Below are the code and all the weights of a small trained network. Each question names an input and a target symbol and asks about switching units off, where a switched-off unit gives its printed mean instead of its output.

import numpy as np


def w(rows, s, z=0):
    codes = np.array(rows[::2]) - 128.0
    scale = np.full(codes.shape[1], s)
    scale[-1] = z or s
    return codes * scale


def norm(h):
    return h / np.sqrt((h * h).mean(-1, keepdims=True) + 1e-5)


def f(y):
    return np.maximum(y, 0)


def softmax(a):
    e = np.exp(a - a.max(-1, keepdims=True))
    return e / e.sum(-1, keepdims=True)


def log_softmax(a):
    a = a - a.max(-1, keepdims=True)
    return a - np.log(np.exp(a).sum(-1, keepdims=True))


def net(x, mask):
    ids = ['ΓΔΘΞΩαβελμπτψ'.index(c) for c in x.split()]
    T = len(ids)
    res = E[ids] + P[:T]
    r = norm(res)
    for j in range(2):
        rows = slice(4 * j, 4 * j + 4)
        q, k, v = (r @ M[0][rows].T for M in (Q, K, V))
        z = softmax(np.where(np.tri(T) > 0, q @ k.T / 4**0.5, -1e9)) @ v
        o = O[0][rows]
        res = res + np.where(mask[j], z, o[:, -1]) @ o[:, :-1]
    y = f(norm(res) @ A[0][:, :-1].T + A[0][:, -1])
    res = res + np.where(mask[2:6], y, B[0][:, -1]) @ B[0][:, :-1]
    return log_softmax(norm(res)[-1] @ U[:, :-1].T + U[:, -1])


Q, K, V, O, A, B = {}, {}, {}, {}, {}, {}
E = w([
[83,188,111,252,103],'Γ',
[140,152,160,99,22],'Δ',
[55,203,128,48,127],'Θ',
[208,117,74,61,167],'Ξ',
[53,41,69,192,191],'Ω',
[225,98,121,67,90],'α',
[172,249,153,122,170],'β',
[100,160,51,56,195],'ε',
[13,142,160,140,89],'λ',
[233,158,161,177,139],'μ',
[2,158,106,142,197],'π',
[188,40,81,147,157],'τ',
[140,51,131,201,56],'ψ',
],0.0065)
P = w([
[173,215,90,253,145],'0',
[195,146,169,184,218],'1',
[182,207,83,188,110],'2',
[179,139,177,160,207],'3',
[181,198,59,155,90],'4',
[155,127,190,140,188],'5',
[160,176,37,125,64],'6',
[134,120,203,123,175],'7',
[129,133,18,114,53],'8',
[107,108,215,91,153],'9',
[107,100,15,90,46],'10',
[87,84,225,62,136],'11',
],0.0038)
Q[0] = w([
[82,90,186,71,37],'H0',
[106,48,86,96,211],'H0',
[117,68,155,239,88],'H0',
[249,68,117,113,100],'H0',
[173,197,100,126,117],'H1',
[131,159,149,132,112],'H1',
[114,172,90,140,132],'H1',
[131,153,144,158,145],'H1',
],0.018)
K[0] = w([
[95,111,184,58,13],'H0',
[103,55,33,90,185],'H0',
[107,37,161,232,101],'H0',
[253,74,122,116,97],'H0',
[155,199,153,97,114],'H1',
[104,134,170,128,136],'H1',
[117,194,120,124,104],'H1',
[133,156,144,152,142],'H1',
],0.017)
V[0] = w([
[154,208,142,98,204],'H0',
[46,86,236,161,170],'H0',
[115,184,123,252,232],'H0',
[223,176,216,222,157],'H0',
[127,164,145,112,99],'H1',
[117,129,111,129,111],'H1',
[152,136,165,156,120],'H1',
[138,94,107,157,110],'H1',
],0.0036)
O[0] = w([
[106,67,95,149,107,171],'H0',
[252,101,86,102,130,127],'H0',
[106,71,209,57,41,250],'H0',
[28,125,100,39,118,163],'H0',
[117,170,139,147,117,127],'H1',
[108,129,127,144,112,130],'H1',
[160,152,138,139,92,138],'H1',
[132,101,127,125,111,124],'H1',
],0.0039,0.0019)
A[0] = w([
[135,184,90,247,169,7],'N0',
[157,129,52,155,139,121],'N1',
[124,147,81,106,111,237],'N2',
[75,86,47,123,85,31],'N3',
],0.015,0.0021)
B[0] = w([
[87,145,130,252,138,226],'N0',
[111,161,128,167,128,223],'N1',
[130,96,116,111,95,238],'N2',
[151,133,128,44,93,255],'N3',
],0.017,0.005)
U = w([
[54,158,111,233,70,191],'Γ',
[145,136,81,60,2,154],'Δ',
[89,152,97,1,82,64],'Θ',
[164,174,78,127,212,123],'Ξ',
[123,31,141,86,146,119],'Ω',
[247,138,122,101,140,108],'α',
[137,228,179,83,183,77],'β',
[83,142,44,73,187,66],'ε',
[93,98,239,102,105,17],'λ',
[197,145,230,126,156,85],'μ',
[61,112,169,108,210,79],'π',
[173,88,128,171,181,107],'τ',
[191,46,181,167,72,3],'ψ',
],0.0098,0.0046)

Each question gives the input, a string of symbols that net reads in full, and the target symbol t.
The units are the heads (4 rows each of Q, K, V and O) and the neurons (one row each of A and B). Each row of codes is followed by its name. A weight is (code - 128) times the scale printed after its matrix; where a second scale follows, it is the last column's (O, A, B and U).
mask holds one flag per unit, heads first, then neurons. A switched-off unit (its flag False) gives its mean, the last column of its rows in O or B, instead of its output. The means were averaged over made-up inputs and are rounded, as every weight is.
A unit's drop is (log p(t) with every unit on - log p(t) with that unit switched off) / (log p(t) with every unit on - log p(t) with every unit switched off).
The circuit of an input: a set's keep is (log p(t) with only the set's units on - log p(t) with every unit switched off) / (log p(t) with every unit on - log p(t) with every unit switched off). Starting from all 6 units, units are removed one at a time, each time the one whose removal leaves the highest keep (on an exact tie, the one counted first), for as long as the keep stays at least 0.8.
units of the circuit, in order: the units of the circuit, biggest drop first
unit that matters most: the unit with the biggest drop
top k neurons: the k neurons with the biggest drops, biggest first
which heads matter: for each layer, one digit per head in row order, 1 if its drop is at least 0.15 and else 0, layers parted by /
drop of u: that unit's drop, to one decimal
input β μ Θ τ Ω π Ω, target Δ: which heads matter	01
input α Γ Ξ λ α β ε, target Γ: which heads matter	10
input α π Γ Ξ π λ β, target Γ: which heads matter	01
input Ω Θ λ λ β Θ Ω, target Δ: top 2 neurons	[N3, N1]
input π Ω Θ Θ Θ Θ Γ λ Θ ψ ε ε, target ε: units of the circuit, in order	[N0, H0, N3]
input π π Δ μ τ Γ Γ λ, target λ: top neuron	[N0]
input ε λ π Ω λ, target Δ: which heads matter	00
input ε ε β λ ε τ ψ Δ Ω β α, target Γ: units of the circuit, in order	[H0, N1]
input μ λ Ω β β, target Δ: units of the circuit, in order	[H0, N2]
input β Γ ε, target Γ: units of the circuit, in order	[N0, H0]
input ε Δ β Ω τ λ Ω ψ π π Ω α, target α: units of the circuit, in order	[N0, H0, N3]
input β λ β, target Δ: top 2 neurons	[N0, N1]
input ψ Γ π λ λ Ξ, target Ξ: units of the circuit, in order	[N3, N0, H0, N1]
input Δ λ ψ λ Ω π, target π: top 3 neurons	[N3, N0, N2]
input μ ε μ, target Δ: top 2 neurons	[N0, N1]
input Θ π Θ Γ Γ, target Δ: units of the circuit, in order	[H0, N3]
input Ω μ Ξ Ξ ψ Δ α λ π ε, target ε: units of the circuit, in order	[N0, N3, H0]
input Γ π α Δ β α ψ Θ π, target Δ: units of the circuit, in order	[N3]
input ε α μ ε Θ Γ τ τ, target τ: units of the circuit, in order	[N3, N0, N2]
input β π Θ π λ Θ Ξ, target Γ: units of the circuit, in order	[H0, N0]
input β π Γ Δ λ λ μ, target Γ: unit that matters most	N3
input ε α Ω π τ, target Γ: top 2 neurons	[N0, N1]
input λ μ Δ ψ μ, target Δ: top 2 neurons	[N0, N3]
input Θ Δ μ β λ Ξ ψ Ω, target Ω: top 3 neurons	[N0, N3, N2]
input Θ λ τ π Ξ Θ π Ξ α μ Δ, target Γ: drop of H1	0.0
input Θ β α π Ω λ Δ, target Γ: drop of H0	2.7
input Ω Ω α β π Δ λ ε Ω, target Θ: drop of N3	0.4
input Θ λ Δ λ π τ Θ π ψ Δ μ, target Γ: drop of N0	1.5
input β λ λ, target Δ: unit that matters most	H0
